Below is a small trained network, with its code and all its weights. Each question gives an input and a target symbol and asks what happens when units are switched off, that is, made to give their printed mean instead of their output.

import numpy as np


def w(rows, s, z=0):
    codes = np.array(rows[::2]) - 128.0
    scale = np.full(codes.shape[1], s)
    scale[-1] = z or s
    return codes * scale


def f(y):
    return y / 2 * (1 + np.tanh(0.7978845608 * (y + 0.044715 * y**3)))


def softmax(a):
    e = np.exp(a - a.max(-1, keepdims=True))
    return e / e.sum(-1, keepdims=True)


def log_softmax(a):
    a = a - a.max(-1, keepdims=True)
    return a - np.log(np.exp(a).sum(-1, keepdims=True))


def net(x, mask):
    ids = ['ΘΛΣΩαβδεμφψ'.index(c) for c in x.split()]
    T = len(ids)
    res = E[ids] + P[:T]
    u = 0
    for l in range(3):
        r = res
        for j in range(2):
            rows = slice(2 * j, 2 * j + 2)
            q, k, v = (r @ M[l][rows].T for M in (Q, K, V))
            z = softmax(np.where(np.tri(T) > 0, q @ k.T / 2**0.5, -1e9)) @ v
            o = O[l][rows]
            res = res + np.where(mask[u + j], z, o[:, -1]) @ o[:, :-1]
        u += 2
        y = f(res @ A[l][:, :-1].T + A[l][:, -1])
        res = res + np.where(mask[u : u + 4], y, B[l][:, -1]) @ B[l][:, :-1]
        u += 4
    return log_softmax(res[-1] @ U[:, :-1].T + U[:, -1])


Q, K, V, O, A, B = {}, {}, {}, {}, {}, {}
E = w([
[152,91,89,50,146,115,115,121,101,58],'Θ',
[59,166,63,94,231,151,94,199,76,175],'Λ',
[87,67,76,5,142,69,134,157,147,32],'Σ',
[75,197,87,31,144,211,197,137,84,149],'Ω',
[106,123,187,86,89,90,161,158,118,93],'α',
[169,70,184,94,170,88,109,203,128,140],'β',
[172,58,158,128,95,119,177,101,143,105],'δ',
[63,49,172,173,106,75,103,121,162,112],'ε',
[134,145,141,141,84,139,28,187,175,104],'μ',
[179,96,66,120,87,73,72,80,100,229],'φ',
[187,143,52,128,89,103,168,171,213,162],'ψ',
],0.016)
P = w([
[107,27,103,104,129,255,192,224,77,115],'0',
[118,47,103,141,100,200,174,199,78,98],'1',
[131,68,114,131,96,163,159,177,104,94],'2',
[135,85,123,112,96,120,139,154,121,92],'3',
[142,97,139,94,100,90,124,135,146,100],'4',
[153,116,150,80,106,68,105,118,169,115],'5',
[168,133,166,61,116,51,84,104,199,128],'6',
[172,151,180,50,121,30,67,88,216,128],'7',
[182,167,199,27,136,18,46,70,248,138],'8',
],0.0095)
Q[0] = w([
[130,133,117,79,194,83,134,120,143,57],'L0H1',
[178,2,192,82,77,32,129,190,174,41],'L0H1',
[101,159,146,213,144,167,154,91,132,153],'L0H2',
[131,48,159,99,95,91,133,171,153,96],'L0H2',
],0.0096)
K[0] = w([
[152,179,224,113,175,40,158,100,145,121],'L0H1',
[210,143,177,120,6,63,69,124,244,193],'L0H1',
[137,42,112,146,97,181,161,197,61,96],'L0H2',
[125,136,135,165,106,94,81,62,255,170],'L0H2',
],0.0075)
V[0] = w([
[90,82,32,87,144,156,94,149,132,94],'L0H1',
[189,196,2,147,120,145,82,112,150,142],'L0H1',
[153,191,127,49,176,170,187,134,40,83],'L0H2',
[252,125,116,123,59,149,150,114,120,104],'L0H2',
],0.0067)
O[0] = w([
[123,137,16,191,66,167,115,122,134,117,254],'L0H1',
[76,131,181,143,24,164,123,143,189,207,113],'L0H1',
[2,115,162,164,140,40,102,68,138,147,57],'L0H2',
[16,45,166,71,112,123,124,179,124,168,127],'L0H2',
],0.0086,0.0049)
A[0] = w([
[133,89,164,121,214,90,179,25,87,68,5],'L0N1',
[80,147,124,2,198,164,141,203,41,141,240],'L0N2',
[133,59,169,67,78,171,124,177,127,50,152],'L0N3',
[116,214,101,63,178,219,222,113,80,174,120],'L0N4',
],0.0062,0.0016)
B[0] = w([
[124,222,248,82,82,83,189,140,100,129,143],'L0N1',
[106,94,97,254,84,149,93,191,71,133,197],'L0N2',
[168,167,203,194,153,164,106,73,184,127,255],'L0N3',
[134,59,84,88,120,244,125,193,112,119,154],'L0N4',
],0.0095,0.0078)
Q[1] = w([
[169,126,181,226,146,41,117,204,104,155],'L1H1',
[128,106,128,2,141,104,133,125,55,158],'L1H1',
[64,94,137,56,190,165,183,158,96,15],'L1H2',
[78,87,90,145,172,83,34,111,82,227],'L1H2',
],0.0069)
K[1] = w([
[144,127,199,203,245,39,89,172,184,189],'L1H1',
[162,97,107,61,115,57,178,114,55,198],'L1H1',
[29,179,154,55,209,227,149,196,132,1],'L1H2',
[120,116,27,223,217,60,57,140,57,240],'L1H2',
],0.0053)
V[1] = w([
[73,194,170,190,164,152,197,110,191,90],'L1H1',
[139,142,134,98,97,73,136,69,105,72],'L1H1',
[165,167,160,71,193,45,42,3,141,196],'L1H2',
[131,153,116,187,165,143,125,141,78,182],'L1H2',
],0.0054)
O[1] = w([
[103,75,226,43,3,212,191,216,158,59,124],'L1H1',
[45,121,124,98,162,134,93,177,120,151,62],'L1H1',
[119,72,72,84,86,181,104,180,55,113,2],'L1H2',
[111,208,170,76,191,180,164,76,101,184,142],'L1H2',
],0.0058,0.011)
A[1] = w([
[174,35,143,148,82,116,140,113,109,89,6],'L1N1',
[150,145,121,154,149,132,96,128,161,38,211],'L1N2',
[152,208,153,125,194,63,137,77,108,39,144],'L1N3',
[95,94,177,110,213,3,130,58,193,95,55],'L1N4',
],0.0071,0.0021)
B[1] = w([
[126,99,170,117,173,196,183,157,133,149,173],'L1N1',
[157,117,145,192,95,120,119,83,166,49,254],'L1N2',
[150,181,98,123,120,74,223,165,83,86,188],'L1N3',
[67,1,155,153,136,67,114,118,79,60,155],'L1N4',
],0.0077,0.0082)
Q[2] = w([
[201,141,175,193,84,90,75,94,237,102],'L2H1',
[173,100,137,122,144,33,139,114,119,76],'L2H1',
[152,161,164,171,131,2,118,150,129,121],'L2H2',
[54,100,128,79,101,76,156,166,82,107],'L2H2',
],0.0083)
K[2] = w([
[183,159,93,2,95,44,73,166,201,148],'L2H1',
[192,124,224,64,130,86,48,95,112,65],'L2H1',
[206,80,180,45,145,100,106,129,191,113],'L2H2',
[149,90,143,81,222,87,109,154,92,157],'L2H2',
],0.0075)
V[2] = w([
[138,37,100,97,118,122,51,103,10,151],'L2H1',
[165,57,59,64,141,48,252,168,123,163],'L2H1',
[88,198,109,139,3,97,152,132,107,91],'L2H2',
[123,167,77,199,159,60,53,244,131,154],'L2H2',
],0.0071)
O[2] = w([
[101,188,160,244,120,215,199,43,81,52,4],'L2H1',
[74,152,69,196,223,127,151,178,190,178,24],'L2H1',
[21,195,98,38,56,149,89,117,179,33,157],'L2H2',
[139,150,76,254,13,73,82,173,128,122,119],'L2H2',
],0.008,0.014)
A[2] = w([
[81,243,115,121,126,73,142,42,159,185,203],'L2N1',
[78,2,67,166,89,211,66,141,15,169,152],'L2N2',
[114,181,152,107,92,171,56,114,137,133,3],'L2N3',
[184,148,64,96,83,167,107,131,182,148,218],'L2N4',
],0.0068,0.0028)
B[2] = w([
[188,203,173,73,173,142,99,56,119,171,156],'L2N1',
[89,81,65,58,192,190,90,218,105,114,154],'L2N2',
[179,36,64,105,170,92,254,126,98,101,181],'L2N3',
[10,132,187,174,149,174,155,105,69,193,251],'L2N4',
],0.0073,0.015)
U = w([
[68,66,74,119,156,199,100,161,53,119,253],'Θ',
[138,218,154,120,150,97,111,1,132,169,228],'Λ',
[104,90,67,140,111,114,127,84,176,94,76],'Σ',
[87,101,126,133,153,75,136,35,169,122,63],'Ω',
[53,180,191,108,106,127,113,168,111,87,32],'α',
[126,125,149,194,98,55,167,132,86,163,92],'β',
[76,81,201,127,197,127,180,107,75,148,55],'δ',
[234,154,54,87,147,151,192,178,188,102,123],'ε',
[170,109,158,105,53,128,86,111,100,116,120],'μ',
[132,171,189,185,140,204,133,111,157,93,125],'φ',
[96,129,162,153,149,127,72,144,251,161,125],'ψ',
],0.007,0.0057)

Each question gives the input, a string of symbols that net reads in full, and the target symbol t.
The units are the heads (2 rows each of Q, K, V and O) and the neurons (one row each of A and B). Each row of codes is followed by its name. A weight is (code - 128) times the scale printed after its matrix; where a second scale follows, it is the last column's (O, A, B and U).
mask holds one flag per unit, layer by layer, with each layer's heads first. A switched-off unit (its flag False) gives its mean, the last column of its rows in O or B, instead of its output. The means were averaged over made-up inputs and are rounded, as every weight is.
A unit's drop is (log p(t) with every unit on - log p(t) with that unit switched off) / (log p(t) with every unit on - log p(t) with every unit switched off).
The circuit of an input: a set's keep is (log p(t) with only the set's units on - log p(t) with every unit switched off) / (log p(t) with every unit on - log p(t) with every unit switched off). Starting from the 12 units with the biggest drops (on a tie, the unit counted first), units are removed one at a time, each time the one whose removal leaves the highest keep (on an exact tie, the one counted first), for as long as the keep stays at least 0.8.
circuit, biggest first: the units of the circuit, biggest drop first
k most important neurons: the k neurons with the biggest drops, biggest first
k most important neurons of layer l: the k neurons of layer l with the biggest drops, biggest first
which heads matter: for each layer, one digit per head in row order, 1 if its drop is at least 0.15 and else 0, layers parted by /
input Ω Λ ψ Ω β Ω, target Λ: which heads matter : 00 / 01 / 00
input μ δ φ ψ Θ ψ Σ, target ψ: which heads matter : 00 / 00 / 10
input α β φ β Λ Θ μ Λ Ω, target Θ: which heads matter : 00 / 00 / 01
input μ Λ Θ δ, target δ: most important neuron : (L1N4)
input Λ ψ φ ε φ, target Λ: 4 most important neurons : (L0N3; L0N2; L2N1; L1N4)
input Λ Ω μ μ μ Λ μ Θ, target μ: which heads matter : 00 / 00 / 10
input Λ ε φ Λ α α, target α: circuit, biggest first : (L0H1; L0N1; L2H2; L1N3)
input β Λ δ β Λ Σ α, target α: 2 most important neurons of layer 1 : (L1N4; L1N3)
input δ Θ ε μ μ μ ψ δ Θ, target ψ: circuit, biggest first : (L0H2; L0N2; L2H1; L0N3)
input Σ Λ α β δ, target δ: circuit, biggest first : (L0H1; L2H2)
input β Λ α ε α β δ μ α, target μ: which heads matter : 01 / 00 / 10
input α Ω Θ, target α: which heads matter : 11 / 10 / 01
input δ Ω ε Ω Λ φ, target Θ: 2 most important neurons : (L1N2; L2N2)
input β φ μ Σ μ δ Ω μ δ, target μ: circuit, biggest first : (L2H1)
input μ ε Λ ε ε Λ, target Λ: which heads matter : 01 / 01 / 00
input β φ μ, target φ: circuit, biggest first : (L2H1; L0N3)
input Σ μ α Λ Ω Θ ε Ω Θ, target ε: 3 most important neurons : (L1N3; L2N4; L0N1)
input μ Λ α Θ, target α: which heads matter : 11 / 00 / 01
input ε δ α α δ ε φ Λ ε, target φ: circuit, biggest first : (L2H1; L1H2)
input Ω δ Ω, target Λ: which heads matter : 01 / 01 / 00
input Σ ε Σ, target ε: which heads matter : 11 / 00 / 00
input ε Ω α φ μ μ μ μ, target μ: which heads matter : 00 / 00 / 10
input Λ μ Λ α ε α δ, target ε: which heads matter : 11 / 01 / 10
input Ω μ ψ δ ψ μ β Θ, target μ: most important neuron of layer 0 : (L0N2)
input Θ Σ ψ μ ε μ ε, target μ: circuit, biggest first : (L2H1; L0H2)
